Below are the code and all the weights of a small trained network. Each question names an input and a target symbol and asks about switching units off, where a switched-off unit gives its printed mean instead of its output.

import numpy as np


def w(rows, s, z=0):
    codes = np.array(rows[::2]) - 128.0
    scale = np.full(codes.shape[1], s)
    scale[-1] = z or s
    return codes * scale


def f(y):
    return y / 2 * (1 + np.tanh(0.7978845608 * (y + 0.044715 * y**3)))


def softmax(a):
    e = np.exp(a - a.max(-1, keepdims=True))
    return e / e.sum(-1, keepdims=True)


def log_softmax(a):
    a = a - a.max(-1, keepdims=True)
    return a - np.log(np.exp(a).sum(-1, keepdims=True))


def net(x, mask):
    ids = ['ΘΛΨΩαβγεφ'.index(c) for c in x.split()]
    T = len(ids)
    res = E[ids] + P[:T]
    u = 0
    for l in range(3):
        r = res
        for j in range(2):
            rows = slice(2 * j, 2 * j + 2)
            q, k, v = (r @ M[l][rows].T for M in (Q, K, V))
            z = softmax(np.where(np.tri(T) > 0, q @ k.T / 2**0.5, -1e9)) @ v
            o = O[l][rows]
            res = res + np.where(mask[u + j], z, o[:, -1]) @ o[:, :-1]
        u += 2
        y = f(res @ A[l][:, :-1].T + A[l][:, -1])
        res = res + np.where(mask[u : u + 4], y, B[l][:, -1]) @ B[l][:, :-1]
        u += 4
    return log_softmax(res[-1] @ U[:, :-1].T + U[:, -1])


Q, K, V, O, A, B = {}, {}, {}, {}, {}, {}
E = w([
[160,128,133],'Θ',
[130,160,212],'Λ',
[166,169,64],'Ψ',
[128,78,131],'Ω',
[68,99,115],'α',
[94,153,77],'β',
[82,206,125],'γ',
[74,237,119],'ε',
[249,122,100],'φ',
],0.016)
P = w([
[29,46,120],'0',
[254,244,224],'1',
[134,130,141],'2',
[144,142,182],'3',
[223,137,180],'4',
[87,93,173],'5',
[152,84,223],'6',
[63,37,233],'7',
],0.006)
Q[0] = w([
[78,255,142],'L0H0',
[82,58,147],'L0H0',
[155,152,192],'L0H1',
[86,134,7],'L0H1',
],0.0086)
K[0] = w([
[191,195,88],'L0H0',
[213,69,128],'L0H0',
[99,64,140],'L0H1',
[72,120,253],'L0H1',
],0.0053)
V[0] = w([
[90,188,127],'L0H0',
[150,191,99],'L0H0',
[111,59,57],'L0H1',
[164,6,223],'L0H1',
],0.012)
O[0] = w([
[78,150,97,233],'L0H0',
[151,113,136,191],'L0H0',
[207,171,4,5],'L0H1',
[88,109,121,39],'L0H1',
],0.012,0.0027)
A[0] = w([
[22,132,121,252],'L0N0',
[250,32,173,63],'L0N1',
[113,165,254,189],'L0N2',
[210,167,5,104],'L0N3',
],0.0067,0.0021)
B[0] = w([
[183,109,230,196],'L0N0',
[2,2,169,153],'L0N1',
[103,201,9,253],'L0N2',
[249,133,14,152],'L0N3',
],0.0055,0.0071)
Q[1] = w([
[172,92,113],'L1H0',
[101,248,135],'L1H0',
[112,118,170],'L1H1',
[143,97,76],'L1H1',
],0.015)
K[1] = w([
[142,85,249],'L1H0',
[229,186,86],'L1H0',
[77,105,66],'L1H1',
[92,8,101],'L1H1',
],0.012)
V[1] = w([
[2,133,13],'L1H0',
[38,69,96],'L1H0',
[157,136,79],'L1H1',
[83,172,74],'L1H1',
],0.0094)
O[1] = w([
[55,71,87,205],'L1H0',
[85,177,194,36],'L1H0',
[139,40,254,156],'L1H1',
[191,122,99,254],'L1H1',
],0.0092,0.0036)
A[1] = w([
[153,135,57,253],'L1N0',
[71,185,191,225],'L1N1',
[60,174,61,16],'L1N2',
[254,24,71,241],'L1N3',
],0.0093,0.002)
B[1] = w([
[221,116,139,165],'L1N0',
[253,181,74,205],'L1N1',
[94,128,139,165],'L1N2',
[46,57,163,255],'L1N3',
],0.0065,0.0076)
Q[2] = w([
[130,127,215],'L2H0',
[141,131,250],'L2H0',
[99,133,58],'L2H1',
[121,137,162],'L2H1',
],0.011)
K[2] = w([
[116,85,136],'L2H0',
[17,38,206],'L2H0',
[73,136,80],'L2H1',
[137,255,98],'L2H1',
],0.0076)
V[2] = w([
[152,46,222],'L2H0',
[69,59,3],'L2H0',
[171,80,129],'L2H1',
[48,79,194],'L2H1',
],0.0063)
O[2] = w([
[97,76,38,209],'L2H0',
[21,128,195,253],'L2H0',
[185,139,88,168],'L2H1',
[68,120,255,153],'L2H1',
],0.0087,0.0051)
A[2] = w([
[164,140,2,32],'L2N0',
[138,210,147,26],'L2N1',
[73,151,103,254],'L2N2',
[127,155,108,163],'L2N3',
],0.0076,0.0029)
B[2] = w([
[56,63,37,172],'L2N0',
[145,113,88,226],'L2N1',
[154,171,132,252],'L2N2',
[176,13,254,163],'L2N3',
],0.0075,0.0034)
U = w([
[172,96,93,233],'Θ',
[147,184,117,123],'Λ',
[74,159,128,33],'Ψ',
[165,225,161,247],'Ω',
[109,154,155,180],'α',
[158,84,154,44],'β',
[254,56,135,47],'γ',
[84,167,12,4],'ε',
[104,134,168,131],'φ',
],0.0087,0.0027)

Each question gives the input, a string of symbols that net reads in full, and the target symbol t.
The units are the heads (2 rows each of Q, K, V and O) and the neurons (one row each of A and B). Each row of codes is followed by its name. A weight is (code - 128) times the scale printed after its matrix; where a second scale follows, it is the last column's (O, A, B and U).
mask holds one flag per unit, layer by layer, with each layer's heads first. A switched-off unit (its flag False) gives its mean, the last column of its rows in O or B, instead of its output. The means were averaged over made-up inputs and are rounded, as every weight is.
A unit's drop is (log p(t) with every unit on - log p(t) with that unit switched off) / (log p(t) with every unit on - log p(t) with every unit switched off).
The circuit of an input: a set's keep is (log p(t) with only the set's units on - log p(t) with every unit switched off) / (log p(t) with every unit on - log p(t) with every unit switched off). Starting from the 12 units with the biggest drops (on a tie, the unit counted first), units are removed one at a time, each time the one whose removal leaves the highest keep (on an exact tie, the one counted first), for as long as the keep stays at least 0.8.
circuit, biggest first: the units of the circuit, biggest drop first
unit that matters most: the unit with the biggest drop
top k neurons: the k neurons with the biggest drops, biggest first
top k neurons in layer l: the k neurons of layer l with the biggest drops, biggest first
heads that matter: for each layer, one digit per head in row order, 1 if its drop is at least 0.15 and else 0, layers parted by /
input φ φ ε Λ β, target ε: circuit, biggest first	(L1H0, L2N0, L2H1)
input Ψ φ φ, target β: heads that matter	01 / 01 / 00
input φ Λ Λ ε γ ε φ, target ε: unit that matters most	L2H0
input β Ω γ β Ψ Λ Θ, target φ: heads that matter	01 / 11 / 10
input φ φ Λ Ω α Θ, target ε: heads that matter	11 / 11 / 10
input Θ β Ψ Ψ, target γ: heads that matter	01 / 10 / 00
input Θ Ω Ψ Ψ, target γ: circuit, biggest first	(L0N2, L1H0, L2H0)
input φ ε β φ Λ φ Ψ, target ε: top 2 neurons in layer 2	(L2N0, L2N3)
input Ψ Ω φ, target β: top 3 neurons	(L1N3, L0N3, L1N1)
input Λ φ Θ ε α Θ, target Ω: top 2 neurons in layer 0	(L0N2, L0N1)
input φ Θ Λ, target ε: heads that matter	10 / 11 / 10
input β φ Λ γ β φ, target φ: top 4 neurons	(L1N3, L0N3, L0N2, L1N1)
input φ γ Λ Ω Ω, target ε: top 4 neurons	(L1N3, L0N3, L0N2, L1N1)
input Λ β Θ ε, target Ω: top 2 neurons in layer 1	(L1N2, L1N0)
input Λ Θ β ε α, target Ω: heads that matter	01 / 01 / 10
input Λ ε α Ψ Ω ε, target Ω: heads that matter	01 / 01 / 10
input β Λ Ω Ω, target φ: top neuron	(L1N3)
input Λ φ Λ ε β Λ, target Ω: top 2 neurons	(L0N1, L0N2)
input Λ ε Θ Θ γ β, target Ω: top 3 neurons	(L0N2, L1N3, L0N0)
input Λ γ Λ Λ Θ β α Θ, target Ω: top 2 neurons	(L0N2, L1N3)
input Λ α Λ γ Ω φ Ψ Λ, target Ω: unit that matters most	L1H1
input φ Ω β ε Ψ Λ Ψ Θ, target ε: top 2 neurons	(L1N3, L0N3)
